Here is a tiny trained network, its code and every weight. The questions are about switching its units off for an input and a class, where a switched-off unit gives its printed mean instead of its output.

import numpy as np


def w(rows, s, z=0):
    codes = np.array(rows[::2]) - 128.0
    scale = np.full(codes.shape[1], s)
    scale[-1] = z or s
    return codes * scale


def f(y):
    return np.maximum(y, 0)


def log_softmax(a):
    a = a - a.max(-1, keepdims=True)
    return a - np.log(np.exp(a).sum(-1, keepdims=True))


def net(x, mask):
    res = np.array(x, float).reshape(1, 7) / 4 @ E
    y = f(res @ A[0][:, :-1].T + A[0][:, -1])
    res = res + np.where(mask, y, B[0][:, -1]) @ B[0][:, :-1]
    return log_softmax(res[-1] @ U[:, :-1].T + U[:, -1])


A, B = {}, {}
E = w([
[148,23,197,72,158,145,83,160,201,49,141,52],'x0',
[223,176,45,66,159,120,88,163,222,129,199,206],'x1',
[111,255,197,81,204,84,57,44,141,159,82,90],'x2',
[140,127,129,128,120,121,137,119,133,124,120,123],'x3',
[132,133,131,122,131,132,131,136,126,135,129,122],'x4',
[57,147,127,95,8,217,66,129,213,154,60,158],'x5',
[116,115,58,208,167,59,82,228,184,184,52,60],'x6',
],0.005)
A[0] = w([
[142,52,184,84,156,130,80,158,179,43,124,80,25],'neuron 1',
[110,203,197,140,143,88,80,36,131,164,107,116,252],'neuron 2',
[134,125,230,42,93,172,172,35,52,56,184,174,66],'neuron 3',
[168,48,86,172,110,152,215,211,74,75,176,154,35],'neuron 4',
[182,119,138,106,202,107,206,79,39,82,216,116,89],'neuron 5',
[119,213,194,103,207,124,80,68,132,116,105,103,1],'neuron 6',
[178,159,87,84,166,133,94,141,182,140,168,173,31],'neuron 7',
[154,62,123,129,76,203,166,160,101,78,166,177,141],'neuron 8',
[109,216,69,174,97,95,170,100,86,219,115,182,22],'neuron 9',
[180,124,84,177,240,39,156,195,74,137,131,46,119],'neuron 10',
[161,45,139,72,166,128,61,183,209,89,139,37,164],'neuron 11',
[177,131,96,71,126,139,38,155,183,90,173,173,180],'neuron 12',
[196,64,149,142,221,54,196,131,95,79,171,108,94],'neuron 13',
[149,55,105,174,77,149,166,167,142,120,166,143,31],'neuron 14',
[143,48,207,72,157,137,55,156,182,51,130,66,68],'neuron 15',
[34,104,185,184,96,120,129,111,55,118,76,50,42],'neuron 16',
[162,143,83,96,171,121,61,130,165,137,154,182,254],'neuron 17',
[80,200,170,71,167,114,94,83,130,119,95,80,46],'neuron 18',
[131,202,143,81,195,113,65,90,170,132,125,102,119],'neuron 19',
[57,109,172,186,103,147,151,108,77,128,76,66,59],'neuron 20',
[107,136,70,181,114,106,84,189,194,189,59,76,241],'neuron 21',
[165,156,118,95,148,100,131,155,179,121,156,168,47],'neuron 22',
[53,101,202,134,125,164,161,76,59,111,110,115,206],'neuron 23',
[75,123,195,161,145,126,116,80,43,103,54,60,99],'neuron 24',
[70,81,187,198,104,134,155,103,75,114,98,96,21],'neuron 25',
[74,140,127,103,52,188,72,119,226,138,57,136,58],'neuron 26',
[114,136,62,174,79,123,190,158,84,164,119,203,112],'neuron 27',
[131,41,76,176,47,167,172,212,119,53,147,160,26],'neuron 28',
[92,161,124,63,3,218,83,104,203,135,103,168,57],'neuron 29',
[168,173,71,102,150,95,125,118,186,105,189,201,237],'neuron 30',
[79,129,122,95,31,202,112,123,185,129,82,126,39],'neuron 31',
[188,167,74,96,145,105,89,144,189,112,174,183,17],'neuron 32',
[87,130,121,142,62,191,96,180,190,155,51,135,84],'neuron 33',
[145,197,56,146,120,68,182,125,74,186,125,183,221],'neuron 34',
[46,91,144,177,150,81,129,168,88,138,58,80,121],'neuron 35',
[132,35,60,212,80,147,158,207,143,135,133,108,218],'neuron 36',
[52,145,90,153,57,146,63,170,206,156,36,127,149],'neuron 37',
[87,121,222,107,94,196,191,54,84,98,156,123,82],'neuron 38',
[143,51,212,41,139,143,146,126,186,49,173,102,179],'neuron 39',
[151,31,169,87,136,163,90,149,188,46,147,76,48],'neuron 40',
[171,123,125,152,225,80,174,131,58,89,179,103,15],'neuron 41',
[95,207,179,99,179,89,36,80,146,171,71,94,52],'neuron 42',
[193,178,148,32,110,207,148,53,119,88,214,230,97],'neuron 43',
[186,190,172,102,238,80,119,85,114,147,111,61,146],'neuron 44',
[190,176,71,104,145,125,96,160,193,123,167,187,30],'neuron 45',
[87,123,166,80,29,221,103,99,168,139,115,180,164],'neuron 46',
[113,200,69,141,86,129,154,85,72,188,155,225,79],'neuron 47',
[125,124,42,245,214,11,58,236,205,196,39,42,130],'neuron 48',
],0.0046,0.004)
B[0] = w([
[67,245,89,184,202,178,199,60,84,244,58,97,165],'neuron 1',
[72,79,85,81,38,94,144,102,135,63,168,126,238],'neuron 2',
[217,88,101,56,205,199,79,164,126,140,27,199,209],'neuron 3',
[34,87,55,44,67,36,82,83,216,183,168,184,189],'neuron 4',
[165,132,207,133,198,62,33,125,61,125,191,208,203],'neuron 5',
[43,79,2,45,78,73,104,84,243,223,142,198,164],'neuron 6',
[195,66,143,186,91,140,186,225,210,228,163,70,158],'neuron 7',
[70,95,70,77,70,81,116,85,150,101,139,150,205],'neuron 8',
[68,234,84,201,202,184,186,34,91,191,62,67,167],'neuron 9',
[173,143,214,150,197,79,44,131,71,91,196,200,212],'neuron 10',
[69,217,105,174,142,159,184,62,54,124,78,75,221],'neuron 11',
[167,92,164,173,63,148,189,182,141,117,147,51,212],'neuron 12',
[110,171,196,191,169,54,74,116,87,137,213,151,201],'neuron 13',
[71,108,42,70,104,68,98,106,201,205,147,189,159],'neuron 14',
[56,223,87,188,182,148,176,59,93,199,62,80,187],'neuron 15',
[218,74,157,182,76,164,184,215,202,211,157,68,172],'neuron 16',
[151,74,155,149,62,151,183,174,117,78,146,67,234],'neuron 17',
[81,69,48,86,74,95,132,115,202,167,150,174,165],'neuron 18',
[70,72,69,70,65,84,135,95,166,138,148,143,187],'neuron 19',
[210,86,165,159,76,153,176,202,194,193,139,77,166],'neuron 20',
[155,97,138,62,144,176,103,128,77,43,102,155,238],'neuron 21',
[169,81,136,168,94,135,163,188,172,188,133,98,148],'neuron 22',
[165,81,155,137,78,157,140,166,140,78,120,95,216],'neuron 23',
[175,72,149,178,82,142,179,199,175,164,164,65,184],'neuron 24',
[203,67,141,168,85,143,179,235,211,239,143,81,154],'neuron 25',
[130,146,204,160,179,34,73,137,86,168,238,178,180],'neuron 26',
[64,178,73,130,116,132,157,60,138,128,110,86,187],'neuron 27',
[39,93,42,60,89,50,114,84,229,220,130,149,186],'neuron 28',
[153,151,227,186,214,49,56,121,70,146,225,176,191],'neuron 29',
[158,85,167,163,67,147,189,171,130,97,148,51,239],'neuron 30',
[143,162,201,203,198,31,69,124,99,196,213,163,168],'neuron 31',
[203,59,179,193,80,150,196,232,212,236,136,67,161],'neuron 32',
[149,145,190,159,200,68,91,120,70,148,181,166,177],'neuron 33',
[65,194,125,188,139,169,175,72,69,84,103,56,229],'neuron 34',
[201,61,152,120,101,169,159,177,147,122,115,109,181],'neuron 35',
[66,78,77,54,72,96,114,91,135,57,131,160,243],'neuron 36',
[155,146,216,162,191,94,64,108,66,98,192,157,208],'neuron 37',
[217,80,108,103,165,211,120,190,132,129,78,150,185],'neuron 38',
[59,207,96,174,148,183,166,62,71,91,73,78,224],'neuron 39',
[53,242,68,195,189,158,178,57,96,204,73,84,175],'neuron 40',
[146,154,216,201,217,28,61,140,137,235,227,180,168],'neuron 41',
[62,76,38,41,62,75,128,101,209,140,149,170,183],'neuron 42',
[218,74,106,60,169,213,76,154,104,105,47,172,216],'neuron 43',
[46,99,78,81,63,60,118,89,165,114,188,153,208],'neuron 44',
[200,67,168,213,93,155,206,218,211,223,140,41,166],'neuron 45',
[120,126,200,157,167,63,70,122,79,77,197,162,213],'neuron 46',
[78,210,86,164,157,195,165,74,97,139,45,56,184],'neuron 47',
[197,84,98,42,187,235,61,116,76,85,33,216,254],'neuron 48',
],0.005,0.0058)
U = w([
[137,163,218,193,200,27,61,132,92,171,225,181,51],'0',
[31,95,40,48,54,60,132,99,217,175,146,162,42],'1',
[204,89,164,198,76,179,210,239,192,210,131,47,58],'2',
[50,255,89,201,184,190,191,59,81,179,44,71,43],'3',
[108,122,153,132,84,134,145,126,100,28,142,107,254],'4',
[209,102,115,53,193,216,77,155,103,101,45,205,75],'5',
],0.0087,0.0086)

Each question gives the input, the list of numbers given to net, and the class t.
The units are the neurons (one row each of A and B). Each row of codes is followed by its name. A weight is (code - 128) times the scale printed after its matrix; where a second scale follows, it is the last column's (A, B and U).
mask holds one flag per neuron, in row order. A switched-off neuron (its flag False) gives its mean, the last column of its row in B, instead of its output. The means were averaged over made-up inputs and are rounded, as every weight is.
A unit's drop is (log p(t) with every unit on - log p(t) with that unit switched off) / (log p(t) with every unit on - log p(t) with every unit switched off).
The circuit of an input: a set's keep is (log p(t) with only the set's units on - log p(t) with every unit switched off) / (log p(t) with every unit on - log p(t) with every unit switched off). Starting from the 12 units with the biggest drops (on a tie, the unit counted first), units are removed one at a time, each time the one whose removal leaves the highest keep (on an exact tie, the one counted first), for as long as the keep stays at least 0.8.
circuit, biggest first: the units of the circuit, biggest drop first
unit that matters most: the unit with the biggest drop
k most important neurons: the k neurons with the biggest drops, biggest first
drop when u is switched off: that unit's drop, to one decimal
input [-4,6,-3,-6,-2,0,6], class 2: circuit, biggest first	neuron 45
input [-3,-8,-7,-7,-3,5,-8], class 2: circuit, biggest first	neuron 25; neuron 16
input [-6,-1,-2,3,-4,-4,-6], class 3: circuit, biggest first	neuron 47; neuron 34
input [7,2,6,-5,5,5,-2], class 3: circuit, biggest first	neuron 15; neuron 1
input [-8,6,-6,-2,3,-1,4], class 3: 3 most important neurons	neuron 34; neuron 9; neuron 47
input [0,-3,1,4,4,-2,5], class 5: circuit, biggest first	neuron 48; neuron 21
input [-1,-2,-6,-5,2,-4,2], class 1: circuit, biggest first	neuron 4; neuron 28
input [3,-4,-6,-1,6,-1,7], class 5: 2 most important neurons	neuron 48; neuron 21
input [-8,2,8,-3,4,6,2], class 1: 2 most important neurons	neuron 42; neuron 2
input [1,8,6,8,6,8,8], class 0: 2 most important neurons	neuron 37; neuron 26
input [-1,4,-7,6,0,-5,-4], class 1: 2 most important neurons	neuron 4; neuron 28
input [1,1,5,-7,-2,5,7], class 5: 2 most important neurons	neuron 48; neuron 21
input [-1,6,0,3,-5,7,-7], class 0: 2 most important neurons	neuron 29; neuron 46
input [-2,5,4,8,0,3,7], class 5: circuit, biggest first	neuron 48
input [5,-1,-4,-2,-7,-8,8], class 0: 2 most important neurons	neuron 13; neuron 10
input [-7,-2,1,-3,3,-1,-6], class 3: 2 most important neurons	neuron 47; neuron 9
input [-8,8,-7,-5,-4,1,7], class 2: 4 most important neurons	neuron 45; neuron 32; neuron 30; neuron 7
input [1,2,5,3,2,-1,-7], class 5: 2 most important neurons	neuron 3; neuron 43
input [5,4,3,-6,4,0,-4], class 3: 2 most important neurons	neuron 39; neuron 15
input [-4,-2,-4,-5,-4,5,-3], class 0: unit that matters most	neuron 29
input [6,-8,0,1,4,8,-1], class 0: drop when neuron 31 is switched off	0.3
input [6,-1,-4,-6,-1,-3,5], class 3: drop when neuron 11 is switched off	0.2
input [-8,4,8,6,-4,8,3], class 0: drop when neuron 42 is switched off	-0.1
input [2,-6,-1,6,-5,6,4], class 0: drop when neuron 37 is switched off	0.4
